Below is a small trained network, with its code and all its weights. Each question gives an input and a target symbol and asks what happens when units are switched off, that is, made to give their printed mean instead of their output.

import numpy as np


def w(rows, s, z=0):
    codes = np.array(rows[::2]) - 128.0
    scale = np.full(codes.shape[1], s)
    scale[-1] = z or s
    return codes * scale


def norm(h):
    return h / np.sqrt((h * h).mean(-1, keepdims=True) + 1e-5)


def f(y):
    return np.maximum(y, 0)


def softmax(a):
    e = np.exp(a - a.max(-1, keepdims=True))
    return e / e.sum(-1, keepdims=True)


def log_softmax(a):
    a = a - a.max(-1, keepdims=True)
    return a - np.log(np.exp(a).sum(-1, keepdims=True))


def net(x, mask):
    ids = ['ΔΣΨΩβεζθλπ'.index(c) for c in x.split()]
    T = len(ids)
    res = E[ids] + P[:T]
    u = 0
    for l in range(2):
        r = norm(res)
        for j in range(3):
            rows = slice(2 * j, 2 * j + 2)
            q, k, v = (r @ M[l][rows].T for M in (Q, K, V))
            z = softmax(np.where(np.tri(T) > 0, q @ k.T / 2**0.5, -1e9)) @ v
            o = O[l][rows]
            res = res + np.where(mask[u + j], z, o[:, -1]) @ o[:, :-1]
        u += 3
        y = f(norm(res) @ A[l][:, :-1].T + A[l][:, -1])
        res = res + np.where(mask[u : u + 4], y, B[l][:, -1]) @ B[l][:, :-1]
        u += 4
    return log_softmax(norm(res)[-1] @ U[:, :-1].T + U[:, -1])


Q, K, V, O, A, B = {}, {}, {}, {}, {}, {}
E = w([
[122,152,93,154],'Δ',
[154,105,116,173],'Σ',
[2,81,184,140],'Ψ',
[185,167,105,91],'Ω',
[88,103,121,117],'β',
[73,165,127,135],'ε',
[163,59,185,132],'ζ',
[105,126,124,96],'θ',
[150,102,138,133],'λ',
[89,164,123,96],'π',
],0.02)
P = w([
[69,117,2,151],'0',
[107,100,127,119],'1',
[161,118,186,125],'2',
[129,228,57,151],'3',
[87,97,119,87],'4',
[187,138,233,114],'5',
[151,232,78,142],'6',
[72,92,101,68],'7',
[184,140,239,99],'8',
],0.0078)
Q[0] = w([
[147,3,147,106],'0.h0',
[71,42,150,104],'0.h0',
[141,225,79,136],'0.h1',
[174,106,102,210],'0.h1',
[128,35,173,112],'0.h2',
[96,86,47,79],'0.h2',
],0.025)
K[0] = w([
[85,3,17,86],'0.h0',
[47,43,111,113],'0.h0',
[54,242,45,166],'0.h1',
[235,107,44,223],'0.h1',
[244,65,49,126],'0.h2',
[25,47,56,97],'0.h2',
],0.018)
V[0] = w([
[201,157,181,101],'0.h0',
[100,179,176,155],'0.h0',
[122,209,80,134],'0.h1',
[101,254,59,169],'0.h1',
[186,97,77,148],'0.h2',
[123,36,49,85],'0.h2',
],0.0052)
O[0] = w([
[223,161,196,163,4],'0.h0',
[163,169,237,78,72],'0.h0',
[212,202,243,131,77],'0.h1',
[232,249,255,138,62],'0.h1',
[41,77,51,82,165],'0.h2',
[89,99,6,202,212],'0.h2',
],0.0032,0.0021)
A[0] = w([
[139,85,89,82,128],'0.n0',
[252,167,27,114,1],'0.n1',
[233,234,38,79,120],'0.n2',
[217,157,116,159,125],'0.n3',
],0.012,0.0028)
B[0] = w([
[171,171,126,100,206],'0.n0',
[49,181,199,98,197],'0.n1',
[133,252,138,174,255],'0.n2',
[157,120,82,110,202],'0.n3',
],0.014,0.0062)
Q[1] = w([
[93,83,160,63],'1.h0',
[159,142,154,79],'1.h0',
[255,163,130,119],'1.h1',
[172,126,154,185],'1.h1',
[192,106,157,178],'1.h2',
[45,111,115,138],'1.h2',
],0.028)
K[1] = w([
[43,162,67,122],'1.h0',
[104,220,122,102],'1.h0',
[250,141,205,127],'1.h1',
[171,120,127,202],'1.h1',
[195,141,122,221],'1.h2',
[58,111,112,117],'1.h2',
],0.025)
V[1] = w([
[149,98,119,98],'1.h0',
[218,104,181,193],'1.h0',
[254,177,94,245],'1.h1',
[195,216,111,32],'1.h1',
[131,110,166,247],'1.h2',
[181,184,3,87],'1.h2',
],0.013)
O[1] = w([
[116,155,116,105,113],'1.h0',
[31,100,57,143,32],'1.h0',
[179,117,64,248,110],'1.h1',
[254,182,156,112,166],'1.h1',
[105,104,214,138,58],'1.h2',
[202,71,105,83,253],'1.h2',
],0.0098,0.0058)
A[1] = w([
[103,79,251,179,131],'1.n0',
[137,52,211,75,220],'1.n1',
[51,104,181,93,49],'1.n2',
[117,174,219,114,253],'1.n3',
],0.024,0.0034)
B[1] = w([
[171,190,240,219,168],'1.n0',
[92,233,37,183,252],'1.n1',
[59,116,250,68,189],'1.n2',
[94,7,119,88,249],'1.n3',
],0.021,0.011)
U = w([
[177,134,133,140,124],'Δ',
[124,45,52,200,150],'Σ',
[117,151,193,121,253],'Ψ',
[207,137,177,69,109],'Ω',
[47,151,68,76,159],'β',
[146,85,196,175,178],'ε',
[74,200,138,253,32],'ζ',
[149,133,43,35,109],'θ',
[137,160,41,120,53],'λ',
[162,28,128,67,142],'π',
],0.014,0.0047)

Each question gives the input, a string of symbols that net reads in full, and the target symbol t.
The units are the heads (2 rows each of Q, K, V and O) and the neurons (one row each of A and B). Each row of codes is followed by its name. A weight is (code - 128) times the scale printed after its matrix; where a second scale follows, it is the last column's (O, A, B and U).
mask holds one flag per unit, layer by layer, with each layer's heads first. A switched-off unit (its flag False) gives its mean, the last column of its rows in O or B, instead of its output. The means were averaged over made-up inputs and are rounded, as every weight is.
A unit's drop is (log p(t) with every unit on - log p(t) with that unit switched off) / (log p(t) with every unit on - log p(t) with every unit switched off).
The circuit of an input: a set's keep is (log p(t) with only the set's units on - log p(t) with every unit switched off) / (log p(t) with every unit on - log p(t) with every unit switched off). Starting from the 12 units with the biggest drops (on a tie, the unit counted first), units are removed one at a time, each time the one whose removal leaves the highest keep (on an exact tie, the one counted first), for as long as the keep stays at least 0.8.
circuit, biggest first: the units of the circuit, biggest drop first
unit that matters most: the unit with the biggest drop
top k neurons: the k neurons with the biggest drops, biggest first
k most important neurons of layer l: the k neurons of layer l with the biggest drops, biggest first
heads that matter: for each layer, one digit per head in row order, 1 if its drop is at least 0.15 and else 0, layers parted by /
input ζ λ ζ Σ, target β: heads that matter -> 010 / 100
input Ω ζ Σ ζ Σ Σ Ω, target ζ: heads that matter -> 000 / 110
input β Σ Ψ Δ λ π Σ, target Ω: circuit, biggest first -> 1.h1, 1.n1, 0.n1, 0.n3
input Ψ ζ Σ λ β ε Σ, target π: unit that matters most -> 0.h2
input ζ ε ζ Σ θ ζ π π, target θ: circuit, biggest first -> 1.h2, 0.n1
input ε Ψ π β, target Ω: circuit, biggest first -> 1.n1, 0.h1
input Σ Ω β Σ ζ, target β: top 3 neurons -> 1.n1, 0.n2, 0.n0
input Ω Ψ ζ π π ε π, target π: circuit, biggest first -> 1.n1, 1.n3
input θ Ψ Ω, target Ω: top 4 neurons -> 1.n1, 0.n1, 1.n3, 0.n2
input Ω Ψ Σ ζ ζ θ, target θ: circuit, biggest first -> 0.n2, 0.n1, 1.h2
input β Ω π θ, target Ω: circuit, biggest first -> 1.n1, 1.h1
input ζ Ω π π, target Ω: circuit, biggest first -> 1.n1, 1.h1
input λ ζ Ψ π Σ, target Ψ: circuit, biggest first -> 1.h1, 0.n2, 1.n2
input Σ Σ π ζ ε, target Ψ: top 2 neurons -> 0.n2, 0.n3
input π λ π Σ, target Ω: heads that matter -> 010 / 010
input λ Ψ Σ ζ θ ε ε, target π: heads that matter -> 111 / 000
input Σ λ θ ζ λ, target θ: unit that matters most -> 0.h1
input ζ π ε λ, target π: 2 most important neurons of layer 0 -> 0.n1, 0.n2
input Ψ Σ π λ β Ω Δ β λ, target λ: 3 most important neurons of layer 0 -> 0.n1, 0.n2, 0.n0
input ζ Σ Ψ Δ Ω Σ Δ ε, target Ψ: heads that matter -> 010 / 010
